Below is a small trained network, with its code and all its weights. Each question gives an input and a class and asks what happens when units are switched off, that is, made to give their printed mean instead of their output.

import numpy as np


def w(rows, s, z=0):
    codes = np.array(rows[::2]) - 128.0
    scale = np.full(codes.shape[1], s)
    scale[-1] = z or s
    return codes * scale


def norm(h):
    return h / np.sqrt((h * h).mean(-1, keepdims=True) + 1e-5)


def f(y):
    return y / 2 * (1 + np.tanh(0.7978845608 * (y + 0.044715 * y**3)))


def log_softmax(a):
    a = a - a.max(-1, keepdims=True)
    return a - np.log(np.exp(a).sum(-1, keepdims=True))


def net(x, mask):
    res = np.array(x, float).reshape(1, 2) / 4 @ E
    u = 0
    for l in range(3):
        y = f(norm(res) @ A[l][:, :-1].T + A[l][:, -1])
        res = res + np.where(mask[u : u + 5], y, B[l][:, -1]) @ B[l][:, :-1]
        u += 5
    return log_softmax(norm(res)[-1] @ U[:, :-1].T + U[:, -1])


A, B = {}, {}
E = w([
[203,119,18,137,42],'x0',
[186,248,190,16,78],'x1',
],0.0012)
A[0] = w([
[71,74,97,181,172,48],'L0N0',
[73,69,97,180,162,15],'L0N1',
[172,78,4,153,78,8],'L0N2',
[160,84,34,144,80,35],'L0N3',
[195,231,126,56,65,81],'L0N4',
],0.0036,0.0012)
B[0] = w([
[166,53,210,145,192,169],'L0N0',
[163,45,199,118,165,158],'L0N1',
[32,220,37,132,146,189],'L0N2',
[57,186,58,118,126,162],'L0N3',
[209,39,255,71,143,252],'L0N4',
],0.0022,0.0021)
A[1] = w([
[196,117,46,55,35,104],'L1N0',
[15,174,175,130,187,144],'L1N1',
[130,125,112,123,121,123],'L1N2',
[42,154,3,205,121,2],'L1N3',
[121,133,132,124,130,96],'L1N4',
],0.0032,0.00093)
B[1] = w([
[44,171,150,187,203,219],'L1N0',
[121,191,20,176,117,254],'L1N1',
[114,119,128,129,130,114],'L1N2',
[199,88,111,3,78,216],'L1N3',
[142,123,118,135,119,114],'L1N4',
],0.0034,0.0008)
A[2] = w([
[105,93,112,150,132,85],'L2N0',
[113,108,2,90,85,85],'L2N1',
[80,192,136,130,162,143],'L2N2',
[122,208,95,71,111,1],'L2N3',
[109,135,125,126,134,52],'L2N4',
],0.005,0.002)
B[2] = w([
[127,110,191,134,169,112],'L2N0',
[95,147,112,5,136,251],'L2N1',
[144,175,20,193,63,227],'L2N2',
[91,10,143,218,231,153],'L2N3',
[220,87,158,174,109,80],'L2N4',
],0.0029,0.0013)
U = w([
[106,206,67,223,118,178],'0',
[95,98,19,2,120,183],'1',
[132,101,102,132,93,21],'2',
[140,103,97,130,107,1],'3',
[173,162,204,59,100,192],'4',
[107,34,157,193,197,188],'5',
],0.012,0.006)

Each question gives the input, the list of numbers given to net, and the class t.
The units are the neurons (one row each of A and B). Each row of codes is followed by its name. A weight is (code - 128) times the scale printed after its matrix; where a second scale follows, it is the last column's (A, B and U).
mask holds one flag per neuron, layer by layer. A switched-off neuron (its flag False) gives its mean, the last column of its row in B, instead of its output. The means were averaged over made-up inputs and are rounded, as every weight is.
A unit's drop is (log p(t) with every unit on - log p(t) with that unit switched off) / (log p(t) with every unit on - log p(t) with every unit switched off).
The circuit of an input: a set's keep is (log p(t) with only the set's units on - log p(t) with every unit switched off) / (log p(t) with every unit on - log p(t) with every unit switched off). Starting from the 12 units with the biggest drops (on a tie, the unit counted first), units are removed one at a time, each time the one whose removal leaves the highest keep (on an exact tie, the one counted first), for as long as the keep stays at least 0.8.
circuit, biggest first: the units of the circuit, biggest drop first
most important unit: the unit with the biggest drop
k most important neurons: the k neurons with the biggest drops, biggest first
top k neurons in layer l: the k neurons of layer l with the biggest drops, biggest first
drop of u: that unit's drop, to one decimal
input [5,4], class 0: circuit, biggest first => (L1N0)
input [-7,5], class 0: 2 most important neurons => (L1N3, L1N1)
input [-8,4], class 0: circuit, biggest first => (L1N1, L2N2)
input [3,-8], class 1: 3 most important neurons => (L0N4, L1N3, L0N2)
input [1,-6], class 1: 4 most important neurons => (L0N4, L0N2, L1N3, L0N3)
input [-2,0], class 0: top 2 neurons in layer 0 => (L0N4, L0N2)
input [-3,0], class 0: 2 most important neurons => (L0N4, L1N3)
input [4,3], class 0: top 2 neurons in layer 1 => (L1N0, L1N3)
input [1,-4], class 1: 2 most important neurons => (L0N4, L0N2)
input [2,1], class 0: 2 most important neurons => (L0N4, L1N0)
input [0,-1], class 5: top 2 neurons in layer 1 => (L1N0, L1N3)
input [-3,1], class 0: 2 most important neurons => (L0N4, L1N3)
input [2,-5], class 1: drop of L0N4 => 0.2
input [8,5], class 0: most important unit => L1N0
